[[119 100 133 138]
 [124 139 156 119]
 [120 101 144 134]
 [118 107 112 140]]
->
[[100 133]
 [139 156]]

[[110 131 145 136 102]
 [127 142 117 118 107]
 [112 135 139 132  99]]
->
[[131 145]
 [142 117]]

[[114 131 127 125]
 [140 142 147 142]
 [119 126 107 103]]
->
[[131 127]
 [142 147]]

[[126 131 152]
 [119 144 152]
 [131 113 126]]
->
[[131 152]
 [144 152]]

[[118 133 144 135 130]
 [107 139 143 144 126]
 [122 132 125 128 115]
 [143 117 108 118 129]
 [150 115 110 106 120]]
->
[[133 144]
 [139 143]]

[[145 122 140 124]
 [123 110 155 131]]
->
[[122 140]
 [110 155]]

[[128 127 128 128 129]
 [128 126 127 126 128]
 [133 131 133 133 136]
 [130 125 129 126 129]
 [103 142 102 138 115]]
->
[[127 128]
 [126 127]]

[[144  99 119 144]
 [146 105 122 123]
 [138 118 128 123]
 [140 115 118 146]
 [119 139 140 113]]
->
[[ 99 119]
 [105 122]]

[[140 129 128 132 151]
 [131 149 144 129 128]
 [149 143 129 128 131]
 [136 129 128 135 153]]
->
[[129 128]
 [149 144]]
---
[[133 113 126 154 127]
 [132 110 126 154 125]]
->
[[132 110 126 154 125]
 [133 113 126 154 127]]

[[120 112 117 118 136 120 155 131 121]
 [131 125 122 132 122 117 147 131 133]
 [118 130 106 138 132 128 137 140 132]
 [146 124 130 122 127 127 112 123 128]
 [125 119 127 124 112 129 129 129 142]
 [124 126 115 124 135 117 139 132 121]
 [122 128 113 121 115 122 144 129 135]
 [120 122 127 112 133 119 143 133 127]]
->
[[120 112 117 118 136 120 155 131 121]
 [125 119 127 124 112 129 129 129 142]
 [120 122 127 112 133 119 143 133 127]
 [146 124 130 122 127 127 112 123 128]
 [131 125 122 132 122 117 147 131 133]
 [124 126 115 124 135 117 139 132 121]
 [122 128 113 121 115 122 144 129 135]
 [118 130 106 138 132 128 137 140 132]]

[[118 125 133 121]
 [155 139 119 138]
 [118 118 126 138]
 [120 121 127 134]
 [123 136 137 106]]
->
[[118 118 126 138]
 [120 121 127 134]
 [118 125 133 121]
 [123 136 137 106]
 [155 139 119 138]]

[[109 105 153 118 136 106 113 144 118 112]
 [142 142 111 137 130 142 143 121 140 142]
 [141 139 109 133 117 139 137 123 136 138]]
->
[[109 105 153 118 136 106 113 144 118 112]
 [141 139 109 133 117 139 137 123 136 138]
 [142 142 111 137 130 142 143 121 140 142]]

[[139 128 118 121 125 140 126]
 [140 127 131 122 124 142 122]
 [133 126 128 122 120 128 120]
 [127 129 121 140 129 127 139]
 [133 131 130 107 114 130 106]
 [121 132 140 130 121 126 123]
 [139 122 135 130 129 140 140]
 [122 124 122 143 133 119 138]]
->
[[139 122 135 130 129 140 140]
 [122 124 122 143 133 119 138]
 [133 126 128 122 120 128 120]
 [140 127 131 122 124 142 122]
 [139 128 118 121 125 140 126]
 [127 129 121 140 129 127 139]
 [133 131 130 107 114 130 106]
 [121 132 140 130 121 126 123]]

[[144 139 152 114 110 124 106 114 157 115 121 115 134 123 123 129]
 [144 123 136 128 115 135 124 126 151 121 120 112 131 124 132 132]
 [149 126 132 118 137 137 137 116 133 117 134 139 132 119 136 133]]
->
[[144 123 136 128 115 135 124 126 151 121 120 112 131 124 132 132]
 [149 126 132 118 137 137 137 116 133 117 134 139 132 119 136 133]
 [144 139 152 114 110 124 106 114 157 115 121 115 134 123 123 129]]

[[138 139 110 134 110 152 125 151]
 [106 122 133 130 122 115 144 112]]
->
[[106 122 133 130 122 115 144 112]
 [138 139 110 134 110 152 125 151]]
---
[[154 141 115 138]
 [109 126 134 129]
 [114 131 138 127]
 [104 132 145 126]]
->
[154 126 138 126]

[[147 125]
 [103 106]
 [132 111]
 [138 125]
 [122 152]]
->
[147 106]

[[128 134 116 113]
 [120 121 131 114]
 [127 122 138 128]
 [135 131 118 136]
 [132 129 122 106]]
->
[128 121 138 136]

[[130 104]
 [139 106]
 [140 109]]
->
[130 106]

[[137 134 121]
 [107 114 122]]
->
[137 114]

[[132 113 100]
 [122 149 142]
 [120 139 148]]
->
[132 149 148]
